Below is a small trained network, with its code and all its weights. Each question gives an input and a class and asks what happens when units are switched off, that is, made to give their printed mean instead of their output.

import numpy as np


def w(rows, s, z=0):
    codes = np.array(rows[::2]) - 128.0
    scale = np.full(codes.shape[1], s)
    scale[-1] = z or s
    return codes * scale


def norm(h):
    return h / np.sqrt((h * h).mean(-1, keepdims=True) + 1e-5)


def f(y):
    return y / 2 * (1 + np.tanh(0.7978845608 * (y + 0.044715 * y**3)))


def log_softmax(a):
    a = a - a.max(-1, keepdims=True)
    return a - np.log(np.exp(a).sum(-1, keepdims=True))


def net(x, mask):
    res = np.array(x, float).reshape(1, 7) / 4 @ E
    u = 0
    for l in range(4):
        y = f(norm(res) @ A[l][:, :-1].T + A[l][:, -1])
        res = res + np.where(mask[u : u + 6], y, B[l][:, -1]) @ B[l][:, :-1]
        u += 6
    return log_softmax(norm(res)[-1] @ U[:, :-1].T + U[:, -1])


A, B = {}, {}
E = w([
[179,171,187,115,153,187,134,107,157,41,77],'x0',
[128,46,157,171,157,201,167,98,182,209,92],'x1',
[179,160,49,87,52,171,129,130,105,198,118],'x2',
[97,137,125,97,162,87,197,25,26,187,107],'x3',
[93,195,145,177,142,163,229,123,82,129,168],'x4',
[252,128,92,127,199,160,150,71,165,161,211],'x5',
[136,157,106,160,182,119,109,162,78,105,131],'x6',
],0.011)
A[0] = w([
[70,169,223,166,167,178,207,100,84,102,56,115],'L0N1',
[80,117,161,187,128,141,62,160,171,102,133,86],'L0N2',
[176,178,130,117,100,140,158,102,98,130,156,2],'L0N3',
[148,156,152,124,132,91,121,104,139,12,97,47],'L0N4',
[103,121,173,129,118,118,110,161,140,96,128,73],'L0N5',
[158,196,155,137,123,184,220,152,122,125,184,21],'L0N6',
],0.011,0.0055)
B[0] = w([
[3,91,110,86,250,203,163,154,152,106,159,255],'L0N1',
[100,88,139,191,33,64,148,180,147,64,89,200],'L0N2',
[125,198,51,192,148,115,56,62,224,116,57,147],'L0N3',
[163,174,196,105,119,91,128,143,102,163,152,194],'L0N4',
[123,110,130,80,133,69,50,124,125,142,65,158],'L0N5',
[108,207,73,140,109,134,61,86,143,125,199,202],'L0N6',
],0.012,0.0072)
A[1] = w([
[90,241,184,51,175,108,55,156,20,92,160,153],'L1N1',
[221,177,169,53,158,143,83,63,233,1,52,11],'L1N2',
[201,74,135,133,200,204,106,199,228,140,141,72],'L1N3',
[83,128,160,184,151,177,204,179,145,75,117,1],'L1N4',
[190,82,153,178,94,33,139,15,107,234,99,119],'L1N5',
[135,135,149,195,240,139,154,33,152,190,238,178],'L1N6',
],0.0064,0.0057)
B[1] = w([
[197,137,119,172,140,136,191,168,106,198,155,221],'L1N1',
[76,122,203,193,126,92,105,153,12,145,175,168],'L1N2',
[104,89,132,140,194,182,168,210,108,155,154,168],'L1N3',
[142,115,136,128,50,138,106,79,79,54,127,141],'L1N4',
[195,85,122,94,98,78,77,88,69,141,160,163],'L1N5',
[139,79,81,60,96,126,157,46,75,17,185,253],'L1N6',
],0.011,0.0073)
A[2] = w([
[146,164,97,136,130,156,187,101,151,233,159,91],'L2N1',
[68,93,146,60,65,162,143,72,127,233,39,173],'L2N2',
[235,138,180,54,144,168,86,94,180,27,95,71],'L2N3',
[140,173,109,123,77,118,78,127,45,156,75,34],'L2N4',
[103,133,96,2,201,98,115,131,107,184,67,88],'L2N5',
[180,158,172,230,123,100,166,109,152,72,153,2],'L2N6',
],0.009,0.0041)
B[2] = w([
[70,144,72,199,109,91,97,122,108,1,87,216],'L2N1',
[247,92,35,36,216,151,222,123,58,144,136,252],'L2N2',
[29,124,161,157,162,133,184,200,41,212,195,176],'L2N3',
[103,165,155,152,249,17,98,107,147,249,157,197],'L2N4',
[72,212,107,125,96,146,152,122,118,149,218,210],'L2N5',
[156,157,91,92,139,74,151,60,96,176,160,166],'L2N6',
],0.0085,0.003)
A[3] = w([
[91,123,222,146,151,74,111,217,107,151,187,170],'L3N1',
[249,69,149,183,76,188,61,127,201,163,114,33],'L3N2',
[47,210,160,176,40,91,127,212,7,116,176,95],'L3N3',
[58,99,174,185,111,112,78,102,199,84,34,4],'L3N4',
[114,74,209,114,184,159,130,255,218,153,140,50],'L3N5',
[217,16,153,177,133,194,118,189,217,80,219,131],'L3N6',
],0.0078,0.0038)
B[3] = w([
[111,181,108,236,93,72,98,89,92,148,45,242],'L3N1',
[106,133,138,123,173,245,147,196,194,184,207,145],'L3N2',
[95,128,236,194,160,126,185,108,113,176,196,254],'L3N3',
[100,89,2,92,129,130,131,92,121,77,49,163],'L3N4',
[239,168,107,122,11,85,59,170,111,150,60,194],'L3N5',
[60,141,211,156,238,219,225,144,193,200,149,221],'L3N6',
],0.0082,0.0072)
U = w([
[198,227,44,152,104,134,63,63,171,138,129,114],'0',
[58,88,105,103,214,202,205,103,109,126,197,202],'1',
[237,52,81,31,105,63,124,67,57,155,128,137],'2',
[189,94,168,148,154,199,147,202,204,203,85,38],'3',
[104,142,213,214,135,56,134,175,83,179,130,174],'4',
[200,170,190,99,161,124,124,104,134,108,130,2],'5',
[43,83,166,152,85,84,80,189,162,28,7,146],'6',
],0.016,0.0068)

Each question gives the input, the list of numbers given to net, and the class t.
The units are the neurons (one row each of A and B). Each row of codes is followed by its name. A weight is (code - 128) times the scale printed after its matrix; where a second scale follows, it is the last column's (A, B and U).
mask holds one flag per neuron, layer by layer. A switched-off neuron (its flag False) gives its mean, the last column of its row in B, instead of its output. The means were averaged over made-up inputs and are rounded, as every weight is.
A unit's drop is (log p(t) with every unit on - log p(t) with that unit switched off) / (log p(t) with every unit on - log p(t) with every unit switched off).
The circuit of an input: a set's keep is (log p(t) with only the set's units on - log p(t) with every unit switched off) / (log p(t) with every unit on - log p(t) with every unit switched off). Starting from the 12 units with the biggest drops (on a tie, the unit counted first), units are removed one at a time, each time the one whose removal leaves the highest keep (on an exact tie, the one counted first), for as long as the keep stays at least 0.8.
units of the circuit, in order: the units of the circuit, biggest drop first
k most important neurons: the k neurons with the biggest drops, biggest first
k most important neurons of layer l: the k neurons of layer l with the biggest drops, biggest first
drop of u: that unit's drop, to one decimal
input [-8,6,5,3,3,-1,6], class 2: units of the circuit, in order -> L0N1, L1N5
input [4,-5,3,7,2,4,-6], class 0: units of the circuit, in order -> L0N3
input [5,3,4,-1,-4,2,-5], class 3: 3 most important neurons of layer 1 -> L1N6, L1N3, L1N2
input [-4,-5,-1,1,-3,8,3], class 2: 2 most important neurons -> L0N1, L3N3
input [-4,5,8,2,8,1,0], class 0: 2 most important neurons -> L0N6, L0N3
input [-1,-6,0,5,1,7,-4], class 2: 3 most important neurons -> L1N6, L0N1, L1N5
input [-4,-7,0,1,1,4,-7], class 0: 3 most important neurons -> L0N3, L2N2, L0N4
input [1,-8,5,2,-7,-1,-5], class 4: 2 most important neurons -> L2N4, L1N6
input [-4,-3,8,-3,-5,-7,2], class 4: 3 most important neurons of layer 1 -> L1N6, L1N5, L1N4
input [-8,-7,-1,6,6,8,7], class 2: 3 most important neurons -> L0N1, L1N6, L3N6
input [-1,3,8,3,6,5,-6], class 0: 2 most important neurons -> L0N6, L0N3
input [3,-5,-8,-2,3,4,4], class 4: 2 most important neurons -> L0N4, L3N1
input [4,-8,-4,0,3,8,3], class 0: 3 most important neurons -> L0N6, L0N1, L0N3
input [-6,6,-7,5,-4,2,-5], class 2: most important neuron of layer 0 -> L0N1
input [-5,0,1,-4,-6,1,2], class 3: 2 most important neurons of layer 3 -> L3N6, L3N2
input [-1,4,-4,0,2,-3,5], class 6: 2 most important neurons -> L0N2, L3N5
input [-6,2,0,2,-3,8,-1], class 2: 2 most important neurons -> L0N1, L1N5
input [1,-5,-1,7,1,-6,5], class 1: 2 most important neurons -> L0N1, L0N2
input [-8,-1,-7,5,-8,2,3], class 2: drop of L0N1 -> 0.4
input [-4,7,7,0,-2,-1,4], class 2: drop of L0N1 -> 1.0
input [-8,-6,6,-8,0,-1,-4], class 4: units of the circuit, in order -> L3N3
input [4,-5,3,0,8,3,-5], class 0: drop of L0N3 -> 0.2
input [1,3,7,3,7,7,-8], class 0: drop of L0N6 -> 0.2
